Below is a small trained network, with its code and all its weights. Each question gives an input and a class and asks what happens when units are switched off, that is, made to give their printed mean instead of their output.

import numpy as np


def w(rows, s, z=0):
    codes = np.array(rows[::2]) - 128.0
    scale = np.full(codes.shape[1], s)
    scale[-1] = z or s
    return codes * scale


def f(y):
    return np.maximum(y, 0)


def log_softmax(a):
    a = a - a.max(-1, keepdims=True)
    return a - np.log(np.exp(a).sum(-1, keepdims=True))


def net(x, mask):
    res = np.array(x, float).reshape(1, 3) / 4 @ E
    y = f(res @ A[0][:, :-1].T + A[0][:, -1])
    res = res + np.where(mask, y, B[0][:, -1]) @ B[0][:, :-1]
    return log_softmax(res[-1] @ U[:, :-1].T + U[:, -1])


A, B = {}, {}
E = w([
[149,127,96,47,1,96],'x0',
[51,204,111,82,217,89],'x1',
[107,62,165,89,148,91],'x2',
],0.012)
A[0] = w([
[122,169,78,95,178,79,107],'neuron 1',
[76,93,141,206,181,107,94],'neuron 2',
[91,208,188,97,179,14,56],'neuron 3',
[66,128,48,99,65,86,47],'neuron 4',
[184,149,65,62,75,44,139],'neuron 5',
[113,124,62,72,101,69,130],'neuron 6',
[91,144,124,119,156,145,89],'neuron 7',
[112,49,228,76,149,71,179],'neuron 8',
[88,111,55,132,80,68,218],'neuron 9',
[175,121,162,151,223,87,98],'neuron 10',
[214,36,163,218,88,203,60],'neuron 11',
[127,224,71,192,91,178,174],'neuron 12',
[148,162,65,132,126,183,253],'neuron 13',
[71,172,91,82,150,61,67],'neuron 14',
[198,232,65,151,146,133,125],'neuron 15',
[132,74,140,73,182,114,113],'neuron 16',
[98,154,177,157,166,207,65],'neuron 17',
[122,202,62,63,188,85,94],'neuron 18',
[128,104,203,170,197,118,190],'neuron 19',
[140,198,224,229,190,234,136],'neuron 20',
[152,168,57,158,104,254,118],'neuron 21',
[78,138,53,24,59,157,93],'neuron 22',
[38,214,72,132,130,58,93],'neuron 23',
[73,141,108,102,156,125,67],'neuron 24',
],0.0081,0.0043)
B[0] = w([
[150,117,157,103,82,172,199],'neuron 1',
[69,210,61,192,125,140,206],'neuron 2',
[125,47,148,140,44,149,230],'neuron 3',
[104,163,98,237,124,109,186],'neuron 4',
[97,136,44,190,111,67,231],'neuron 5',
[93,207,48,186,130,127,199],'neuron 6',
[105,121,115,190,44,207,163],'neuron 7',
[3,113,194,52,198,38,225],'neuron 8',
[104,165,69,132,170,109,204],'neuron 9',
[87,151,104,130,111,126,204],'neuron 10',
[121,26,114,122,74,210,242],'neuron 11',
[36,98,167,66,231,43,211],'neuron 12',
[119,131,118,55,146,82,201],'neuron 13',
[125,115,184,149,113,200,209],'neuron 14',
[43,25,218,44,175,46,191],'neuron 15',
[83,148,187,89,177,119,179],'neuron 16',
[143,127,91,193,135,106,183],'neuron 17',
[126,73,141,111,122,237,225],'neuron 18',
[107,192,34,176,194,102,234],'neuron 19',
[91,163,70,164,135,110,254],'neuron 20',
[37,58,172,97,139,96,196],'neuron 21',
[82,170,57,174,98,131,221],'neuron 22',
[125,38,132,98,82,212,225],'neuron 23',
[110,83,156,137,57,177,173],'neuron 24',
],0.0067,0.0089)
U = w([
[134,219,39,181,128,107,76],'0',
[156,63,162,104,81,237,139],'1',
[90,115,210,16,172,2,92],'2',
[163,169,114,42,170,93,255],'3',
[245,171,208,93,136,179,86],'4',
],0.0091,0.0068)

Each question gives the input, the list of numbers given to net, and the class t.
The units are the neurons (one row each of A and B). Each row of codes is followed by its name. A weight is (code - 128) times the scale printed after its matrix; where a second scale follows, it is the last column's (A, B and U).
mask holds one flag per neuron, in row order. A switched-off neuron (its flag False) gives its mean, the last column of its row in B, instead of its output. The means were averaged over made-up inputs and are rounded, as every weight is.
A unit's drop is (log p(t) with every unit on - log p(t) with that unit switched off) / (log p(t) with every unit on - log p(t) with every unit switched off).
The circuit of an input: a set's keep is (log p(t) with only the set's units on - log p(t) with every unit switched off) / (log p(t) with every unit on - log p(t) with every unit switched off). Starting from the 12 units with the biggest drops (on a tie, the unit counted first), units are removed one at a time, each time the one whose removal leaves the highest keep (on an exact tie, the one counted first), for as long as the keep stays at least 0.8.
units of the circuit, in order: the units of the circuit, biggest drop first
unit that matters most: the unit with the biggest drop
top k neurons: the k neurons with the biggest drops, biggest first
drop when u is switched off: that unit's drop, to one decimal
input [6,7,-7], class 1: unit that matters most => neuron 23
input [0,-5,-7], class 2: units of the circuit, in order => [neuron 12; neuron 21]
input [6,6,0], class 0: top 2 neurons => [neuron 6; neuron 5]
input [4,-1,4], class 0: top 2 neurons => [neuron 15; neuron 12]
input [4,2,-8], class 2: top 2 neurons => [neuron 15; neuron 12]
input [3,-2,3], class 3: top 2 neurons => [neuron 15; neuron 12]
input [-8,-8,-1], class 0: top 3 neurons => [neuron 20; neuron 19; neuron 2]
input [-1,7,-8], class 2: top 4 neurons => [neuron 12; neuron 15; neuron 11; neuron 13]
input [4,-1,3], class 0: top 2 neurons => [neuron 15; neuron 12]
input [-7,4,-8], class 2: top 3 neurons => [neuron 15; neuron 12; neuron 21]
input [-1,-5,-8], class 2: drop when neuron 12 is switched off => 0.2
input [0,7,3], class 1: drop when neuron 6 is switched off => 0.0
input [-6,-2,-7], class 2: drop when neuron 6 is switched off => 0.1
input [6,-5,-3], class 0: unit that matters most => neuron 5
input [-6,7,0], class 1: drop when neuron 1 is switched off => 0.1
